[175, 196, 58, 97, 232] out 97
[-31, 35, -8, -30] out -8
[63, 12, 32, 82, 0] out 82
[29, 75, 67, 20, 65] out 20
[2, 8, 6, 1] out 6
[-613, 932, 651, 385, -261] out 385
---
[[218  21 240  35]
 [171  64  85  81]
 [252 199 181 180]] >> 181

[[50 46 43 44 45 37]
 [34 44 23 18 88 52]
 [42 48 38 44 42 38]] >> 42

[[643 544 188 373 351 294]
 [692 587 165 359 388 285]
 [703 758 113 559 364 332]] >> 364

[[8467 9107 2504 8243]
 [6627 6765 6035 8368]
 [7109 9813 5425 8968]] >> 5425

[[44 50 45 58 56 31]
 [59 61 68 70 14 48]
 [57 48 49 10 30 76]] >> 30

[[4162 5003 5138 5313 4933 4286]
 [4047 5127 5106 8662 5136 4248]
 [4209 5072 5210 2779 4760 4344]] >> 4760
---
-144.14   -18.48    35.68   107.80
-168.68   -26.91   -29.48    69.48
Out: -29.48

 -8.5   22.6   -5.0   -1.9
  4.3    8.6  -13.3   16.8
 -4.4   21.6   -2.0   -2.6
Out: -5.0

-11.427    1.198    5.787   -1.631   -1.912   -0.549    1.359
  2.454    4.793  -14.623    4.024    3.306   16.859    2.270
 -9.904   13.490    0.782   15.022   14.849   -2.096   12.866
Out: -9.904

   7.8  -106.8   183.8   151.0   -14.7    90.0 Out: 7.8

-0.5   1.9  -1.4  -0.9  -1.8 Out: -0.9

  -9.1   -22.0   152.5  -107.0   -71.6   191.5 Out: -22.0

 0.00  -0.28  -0.66  -0.43   1.09  -1.07 Out: -0.43
---
Q:
[[-5.014  6.026  4.710  5.043 -4.520  4.987  4.611 -4.981 -4.938 -5.490
  -4.881 -4.947 -5.768 -5.287]
 [-5.093  5.140  5.682  5.148 -5.029  5.660  4.974 -4.980 -6.392 -4.678
  -6.036 -5.273 -4.395 -4.955]
 [ 5.578 -7.768 -5.442 -6.039  5.619 -6.424 -6.046  5.597  6.685  6.201
   5.382  6.198  5.712  6.223]
 [ 4.567 -5.801 -4.868 -5.949  5.101 -5.002 -5.490  5.515  4.569  4.535
   5.085  5.485  3.360  4.840]
 [ 5.288 -5.275 -5.108 -4.908  5.275 -5.389 -5.663  5.139  4.557  5.782
   6.224  5.183  5.763  5.378]
 [ 6.569 -7.233 -6.185 -6.684  5.111 -6.882 -7.279  6.076  6.042  6.666
   7.026  6.838  6.768  6.748]
 [ 4.893 -5.333 -4.803 -5.379  5.591 -5.093 -5.128  4.675  4.983  4.755
   5.339  5.270  5.564  4.207]
 [ 4.792 -5.385 -4.960 -4.899  4.592 -5.456 -4.749  4.766  4.796  5.686
   5.162  4.874  4.224  4.200]
 [ 4.656 -4.782 -4.433 -5.351  4.822 -5.498 -5.572  4.991  4.469  6.273
   5.979  4.985  5.214  5.314]]
A: -4.782

Q:
[[-5.519 -6.228 -1.362  5.203 -0.915 -1.527  5.448  6.488 -0.441  3.378]
 [-5.803 -6.542 -1.355  5.242 -0.863 -1.592  5.548  6.542 -0.477  3.504]
 [-6.001 -6.800 -1.463  5.435 -1.138 -1.727  5.667  6.810 -0.458  3.542]
 [ 6.562  7.389  1.518 -5.941  0.846  1.786 -6.348 -7.348  0.534 -3.977]
 [ 5.641  6.330  1.457 -5.471  0.929  1.508 -5.713 -6.825  0.439 -3.483]
 [ 6.149  6.832  1.688 -5.802  1.057  1.567 -6.019 -7.245  0.426 -3.570]]
A: 6.832

Q:
[[ 1.595 -2.950 -2.672 -3.061  2.525 -0.969  0.059  0.028 -2.491 -4.573
   2.297  0.470  2.159]
 [ 2.445  2.850 -0.614 -4.265  3.831 -0.390 -0.804  2.415 -3.610 -4.708
   4.003  6.560  7.526]
 [ 3.745 -1.558 -2.254 -5.292  4.153 -0.894 -1.317  0.900 -3.637 -6.492
   3.718  0.712  5.953]
 [ 0.152 -1.738 -2.246 -1.785  0.057 -2.318  0.376  0.881 -1.335 -2.319
   0.699  0.417  0.419]
 [ 3.701  1.383  0.185 -3.712  4.834 -0.254 -2.063 -0.397 -4.093 -5.610
   6.052  3.481  5.735]]
A: 1.383

Q:
[[-1.384 -2.961 -2.940 -0.266 -1.811  1.533  1.717 -1.995 -0.097  1.641
   1.382 -0.133  1.534]
 [ 2.299  0.016  0.462  0.168 -1.012  0.812 -0.355 -1.222 -0.745 -0.374
  -1.063  4.415  1.115]
 [ 0.826  0.016 -0.899  1.688 -0.612  0.091  1.372  1.096  0.551 -3.732
  -1.063 -0.133  1.534]
 [ 0.457 -0.480 -0.899 -0.266 -0.212  0.812 -0.010  0.323  0.551  0.297
   0.567 -0.133 -0.563]
 [-1.384 -2.465  2.504  0.602  1.787  0.091 -0.701 -1.995  1.199  0.297
  -1.877  5.931 -0.563]
 [-0.647 -0.976 -0.899  1.037  0.588  1.533 -0.355 -3.540  1.199  0.969
  -2.692  2.141 -0.982]]
A: -0.976

Q:
[[-5.744 -2.771 -6.569  2.313  0.039 -3.252  6.555 -0.408  1.798  5.278]
 [-3.145 -0.452  2.480 -6.647  0.641 -0.296  7.080 -4.452 -3.416 -3.825]
 [-3.978 -1.839  3.619 -2.149 -0.681  5.256 -5.934 -3.297 -0.485 -4.862]
 [ 1.527  4.269 -5.516  0.945 -5.406 -0.121 -4.461  0.756  0.313 -5.451]
 [-3.297  0.166  0.974 -6.854 -3.884  5.189  4.861  1.597 -1.112  6.433]
 [ 5.181 -6.874  2.994  4.858 -2.974  6.892 -5.723  4.905  1.937 -0.186]
 [-1.540 -2.120  5.287 -3.207  0.123 -0.141 -3.152 -5.385 -6.695 -3.344]]
A: -2.120

Q:
[[-5.720 -5.207 -6.742 -5.005 -5.236 -5.506 -5.282 -5.947  5.349  5.670
  -6.168  6.407]
 [-5.166 -4.796 -6.133 -4.594 -4.994 -5.918 -5.010 -5.257  5.095  5.364
  -5.979  6.116]
 [-6.109 -4.535 -6.234 -3.715 -4.757 -6.762 -5.492 -5.959  4.837  6.555
  -6.972  5.437]
 [ 7.199  6.299  8.266  5.368  6.336  7.605  6.477  7.196 -5.822 -7.604
   7.899 -7.098]
 [-4.498 -3.952 -4.674 -3.598 -4.136 -4.657 -4.213 -4.288  3.537  4.165
  -4.046  4.296]
 [ 6.005  5.593  7.219  4.797  5.820  6.515  5.447  6.002 -5.556 -6.726
   6.843 -6.441]
 [ 6.530  5.927  6.806  4.870  5.855  6.127  5.501  5.994 -5.646 -5.899
   6.788 -6.121]]
A: 5.927

Q:
[[ 0.609  0.117  0.905  1.649  0.785  0.381 -3.894 -0.658  1.213 -0.697
   3.923 -1.459  4.426  1.554]
 [ 2.432  0.461 -0.616 -1.282  0.921 -1.187 -2.064  2.550 -2.543  5.942
  -3.726 -3.633  0.849  0.197]
 [ 2.229  0.336  0.178  1.505  0.706  2.235 -4.924 -1.844 -8.121 -5.674
   3.803 -0.109 -3.164  1.079]
 [ 5.031  0.878 -0.373  0.158  1.860  0.440 -5.202  0.952 -3.810 -1.729
  -0.268 -2.536  2.188  2.128]
 [-2.184  0.615  0.225 -0.024 -0.253 -0.889 -0.170  0.261  6.137 -6.750
  -2.995 -4.103  6.532  0.349]
 [-5.202  1.161  0.292  1.341  0.109  0.588  4.359 -2.619 -2.803 -4.264
  -4.254  5.481  3.008  0.564]
 [ 1.037  1.356  0.502  0.515  0.036 -0.708 -3.598  1.626  1.491 -2.019
   3.747  4.624 -2.796  0.223]
 [ 3.079 -0.589 -3.050 -3.168  0.477 -3.517  3.636 -2.174  5.698 -1.171
   2.314 -5.614 -4.041  0.277]
 [ 4.049  0.232  1.004  1.553  1.429  2.918  4.662 -4.404 -3.633 -2.798
   5.017 -1.734 -2.209  0.983]]
A: 0.232
